Below are the code and all the weights of a small trained network. Each question names an input and a target symbol and asks about switching units off, where a switched-off unit gives its printed mean instead of its output.

import numpy as np


def w(rows, s, z=0):
    codes = np.array(rows[::2]) - 128.0
    scale = np.full(codes.shape[1], s)
    scale[-1] = z or s
    return codes * scale


def norm(h):
    return h / np.sqrt((h * h).mean(-1, keepdims=True) + 1e-5)


def f(y):
    return y / 2 * (1 + np.tanh(0.7978845608 * (y + 0.044715 * y**3)))


def softmax(a):
    e = np.exp(a - a.max(-1, keepdims=True))
    return e / e.sum(-1, keepdims=True)


def log_softmax(a):
    a = a - a.max(-1, keepdims=True)
    return a - np.log(np.exp(a).sum(-1, keepdims=True))


def net(x, mask):
    ids = ['ΓΔΘΦΩαξστ'.index(c) for c in x.split()]
    T = len(ids)
    res = E[ids] + P[:T]
    r = norm(res)
    for j in range(2):
        rows = slice(2 * j, 2 * j + 2)
        q, k, v = (r @ M[0][rows].T for M in (Q, K, V))
        z = softmax(np.where(np.tri(T) > 0, q @ k.T / 2**0.5, -1e9)) @ v
        o = O[0][rows]
        res = res + np.where(mask[j], z, o[:, -1]) @ o[:, :-1]
    y = f(norm(res) @ A[0][:, :-1].T + A[0][:, -1])
    res = res + np.where(mask[2:6], y, B[0][:, -1]) @ B[0][:, :-1]
    return log_softmax(norm(res)[-1] @ U[:, :-1].T + U[:, -1])


Q, K, V, O, A, B = {}, {}, {}, {}, {}, {}
E = w([
[27,147,110],'Γ',
[13,136,138],'Δ',
[46,143,129],'Θ',
[8,158,160],'Φ',
[2,139,156],'Ω',
[34,132,156],'α',
[27,147,124],'ξ',
[23,195,20],'σ',
[78,224,83],'τ',
],0.0098)
P = w([
[180,108,129],'0',
[78,253,151],'1',
[130,109,95],'2',
[22,163,176],'3',
[126,229,123],'4',
[139,107,88],'5',
[45,148,183],'6',
[107,230,78],'7',
[144,103,90],'8',
[71,144,191],'9',
[88,232,57],'10',
[144,103,90],'11',
[78,144,193],'12',
],0.019)
Q[0] = w([
[98,110,181],'h0',
[105,47,103],'h0',
[132,211,207],'h1',
[121,153,250],'h1',
],0.017)
K[0] = w([
[48,233,81],'h0',
[73,78,117],'h0',
[65,244,97],'h1',
[100,232,32],'h1',
],0.011)
V[0] = w([
[98,247,116],'h0',
[120,129,121],'h0',
[237,126,41],'h1',
[70,148,39],'h1',
],0.011)
O[0] = w([
[154,184,45,237],'h0',
[99,99,132,140],'h0',
[2,202,163,1],'h1',
[38,59,67,189],'h1',
],0.0079,0.0064)
A[0] = w([
[220,140,178,2],'n0',
[163,41,250,106],'n1',
[46,81,81,146],'n2',
[169,41,145,104],'n3',
],0.013,0.0049)
B[0] = w([
[240,215,71,147],'n0',
[63,71,121,148],'n1',
[193,112,214,254],'n2',
[2,233,88,142],'n3',
],0.0071,0.0078)
U = w([
[179,210,126,229],'Γ',
[53,120,45,86],'Δ',
[139,94,88,112],'Θ',
[102,78,79,15],'Φ',
[113,38,69,70],'Ω',
[151,109,190,253],'α',
[47,250,120,107],'ξ',
[70,98,144,137],'σ',
[143,110,103,79],'τ',
],0.012,0.0036)

Each question gives the input, a string of symbols that net reads in full, and the target symbol t.
The units are the heads (2 rows each of Q, K, V and O) and the neurons (one row each of A and B). Each row of codes is followed by its name. A weight is (code - 128) times the scale printed after its matrix; where a second scale follows, it is the last column's (O, A, B and U).
mask holds one flag per unit, heads first, then neurons. A switched-off unit (its flag False) gives its mean, the last column of its rows in O or B, instead of its output. The means were averaged over made-up inputs and are rounded, as every weight is.
A unit's drop is (log p(t) with every unit on - log p(t) with that unit switched off) / (log p(t) with every unit on - log p(t) with every unit switched off).
The circuit of an input: a set's keep is (log p(t) with only the set's units on - log p(t) with every unit switched off) / (log p(t) with every unit on - log p(t) with every unit switched off). Starting from all 6 units, units are removed one at a time, each time the one whose removal leaves the highest keep (on an exact tie, the one counted first), for as long as the keep stays at least 0.8.
circuit, biggest first: the units of the circuit, biggest drop first
most important unit: the unit with the biggest drop
which heads matter: for each layer, one digit per head in row order, 1 if its drop is at least 0.15 and else 0, layers parted by /
drop of u: that unit's drop, to one decimal
input Ω α α Φ, target α: circuit, biggest first	(n2, h1)
input Θ τ Φ α α σ α σ Ω, target ξ: most important unit	h1
input Γ α Θ α Ω Φ ξ τ Ω ξ ξ Φ, target σ: circuit, biggest first	(h1, n2)
input Δ ξ ξ ξ τ ξ Θ Ω ξ α σ α, target Δ: circuit, biggest first	(n3, h1, h0, n2)
input Γ α τ ξ Γ τ τ α ξ, target σ: circuit, biggest first	(h1, n2, h0)
input ξ τ Φ ξ α Φ ξ Ω α ξ ξ α, target α: circuit, biggest first	(h1, n2)
input ξ Φ τ α Θ ξ α Θ Θ Δ τ σ, target α: circuit, biggest first	(h0, n2, h1)
input Γ Θ σ τ α α τ ξ Θ α Γ Θ, target σ: which heads matter	01
input ξ ξ τ ξ ξ ξ Φ τ Θ, target α: circuit, biggest first	(h1, h0, n2)
input Θ Φ Ω Θ Ω Θ, target ξ: drop of n2	0.1
input Γ α Δ, target σ: drop of n2	0.2
input Θ Φ α α ξ ξ, target ξ: drop of h1	1.3
input ξ ξ α Φ σ α α α α Γ Φ Γ, target α: drop of h1	0.6
input ξ α Γ, target α: most important unit	h0
